Below are the code and all the weights of a small trained network. Each question names an input and a class and asks about switching units off, where a switched-off unit gives its printed mean instead of its output.

import numpy as np


def w(rows, s, z=0):
    codes = np.array(rows[::2]) - 128.0
    scale = np.full(codes.shape[1], s)
    scale[-1] = z or s
    return codes * scale


def norm(h):
    return h / np.sqrt((h * h).mean(-1, keepdims=True) + 1e-5)


def f(y):
    return y / 2 * (1 + np.tanh(0.7978845608 * (y + 0.044715 * y**3)))


def log_softmax(a):
    a = a - a.max(-1, keepdims=True)
    return a - np.log(np.exp(a).sum(-1, keepdims=True))


def net(x, mask):
    res = np.array(x, float).reshape(1, 6) / 4 @ E
    u = 0
    for l in range(3):
        y = f(norm(res) @ A[l][:, :-1].T + A[l][:, -1])
        res = res + np.where(mask[u : u + 4], y, B[l][:, -1]) @ B[l][:, :-1]
        u += 4
    return log_softmax(norm(res)[-1] @ U[:, :-1].T + U[:, -1])


A, B = {}, {}
E = w([
[31,40,170,155,112,209],'x0',
[2,137,156,76,183,63],'x1',
[79,84,130,207,255,165],'x2',
[65,93,67,75,91,99],'x3',
[200,108,194,49,192,134],'x4',
[95,213,161,161,115,157],'x5',
],0.0054)
A[0] = w([
[221,93,100,3,165,85,96],'0.n0',
[12,98,173,39,94,107,9],'0.n1',
[139,108,234,184,175,168,48],'0.n2',
[130,179,210,85,96,178,153],'0.n3',
],0.0067,0.0011)
B[0] = w([
[84,186,117,132,96,195,254],'0.n0',
[214,194,116,34,185,2,243],'0.n1',
[73,98,133,84,230,209,191],'0.n2',
[5,136,177,112,124,73,168],'0.n3',
],0.0087,0.0034)
A[1] = w([
[116,69,108,125,152,217,252],'1.n0',
[87,130,195,157,94,167,105],'1.n1',
[131,32,97,96,141,112,225],'1.n2',
[186,2,193,60,108,84,82],'1.n3',
],0.0075,0.0022)
B[1] = w([
[34,202,36,124,100,159,253],'1.n0',
[137,62,32,132,132,136,144],'1.n1',
[40,40,115,254,147,18,202],'1.n2',
[153,98,97,107,195,63,172],'1.n3',
],0.0081,0.0031)
A[2] = w([
[90,113,224,172,186,204,151],'2.n0',
[97,93,111,139,136,99,23],'2.n1',
[93,125,79,198,170,150,144],'2.n2',
[3,165,130,54,120,146,252],'2.n3',
],0.011,0.0015)
B[2] = w([
[65,170,12,153,161,212,181],'2.n0',
[143,151,202,45,253,80,149],'2.n1',
[98,144,141,129,117,91,211],'2.n2',
[178,66,111,105,79,152,254],'2.n3',
],0.011,0.0078)
U = w([
[79,58,169,146,218,85,231],'0',
[157,133,130,77,64,95,204],'1',
[155,175,218,214,170,172,17],'2',
[140,2,129,138,118,155,3],'3',
[29,111,13,190,157,218,190],'4',
],0.011,0.0024)

Each question gives the input, the list of numbers given to net, and the class t.
The units are the neurons (one row each of A and B). Each row of codes is followed by its name. A weight is (code - 128) times the scale printed after its matrix; where a second scale follows, it is the last column's (A, B and U).
mask holds one flag per neuron, layer by layer. A switched-off neuron (its flag False) gives its mean, the last column of its row in B, instead of its output. The means were averaged over made-up inputs and are rounded, as every weight is.
A unit's drop is (log p(t) with every unit on - log p(t) with that unit switched off) / (log p(t) with every unit on - log p(t) with every unit switched off).
The circuit of an input: a set's keep is (log p(t) with only the set's units on - log p(t) with every unit switched off) / (log p(t) with every unit on - log p(t) with every unit switched off). Starting from all 12 units, units are removed one at a time, each time the one whose removal leaves the highest keep (on an exact tie, the one counted first), for as long as the keep stays at least 0.8.
circuit, biggest first: the units of the circuit, biggest drop first
top k neurons: the k neurons with the biggest drops, biggest first
top k neurons in layer l: the k neurons of layer l with the biggest drops, biggest first
drop when u is switched off: that unit's drop, to one decimal
input [7,0,7,-3,6,-5], class 4: circuit, biggest first => 2.n0
input [7,1,-2,3,-1,-1], class 1: top 3 neurons => 0.n1, 0.n2, 2.n0
input [-5,-5,-3,-8,-5,-7], class 2: circuit, biggest first => 2.n3, 1.n0
input [6,3,-8,5,-2,-8], class 0: circuit, biggest first => 1.n2, 2.n1
input [-7,5,5,-6,1,-7], class 4: circuit, biggest first => 0.n1, 0.n0
input [8,3,5,6,-8,0], class 0: circuit, biggest first => 0.n1, 2.n1, 0.n0
input [-6,-7,-1,-7,6,-4], class 2: top 2 neurons => 2.n3, 0.n0
input [-7,-3,3,-6,-7,-5], class 2: circuit, biggest first => 2.n3, 2.n0, 1.n0
input [3,-5,7,8,-1,-5], class 0: top 4 neurons => 1.n2, 0.n0, 2.n1, 2.n0
input [-3,3,4,6,7,-3], class 3: circuit, biggest first => 0.n0, 2.n3
input [-2,0,1,5,-4,1], class 1: top 3 neurons => 0.n2, 2.n0, 1.n3
input [2,-6,6,1,-5,-8], class 0: top 2 neurons => 0.n0, 1.n2
input [1,2,1,7,-2,0], class 1: top 2 neurons in layer 0 => 0.n1, 0.n2
input [6,-3,-5,2,2,4], class 3: top 3 neurons => 0.n3, 2.n3, 2.n2
input [2,0,1,0,-5,-8], class 0: top neuron => 2.n1
input [-3,-4,7,7,1,1], class 0: top 4 neurons => 0.n0, 1.n2, 2.n0, 0.n2
input [3,-3,-7,-3,1,0], class 3: top 2 neurons => 0.n1, 0.n3
input [6,5,3,4,-1,1], class 0: top 2 neurons => 0.n1, 0.n0
input [4,-3,6,8,-4,-4], class 0: top 2 neurons in layer 0 => 0.n0, 0.n2
input [-3,-8,8,-3,4,-8], class 4: drop when 0.n0 is switched off => 0.0
input [3,6,7,2,-8,-2], class 0: top neuron => 2.n1
input [3,-3,2,-3,7,7], class 4: drop when 2.n0 is switched off => 0.1
input [5,2,-3,8,-8,-4], class 1: drop when 2.n1 is switched off => -0.3
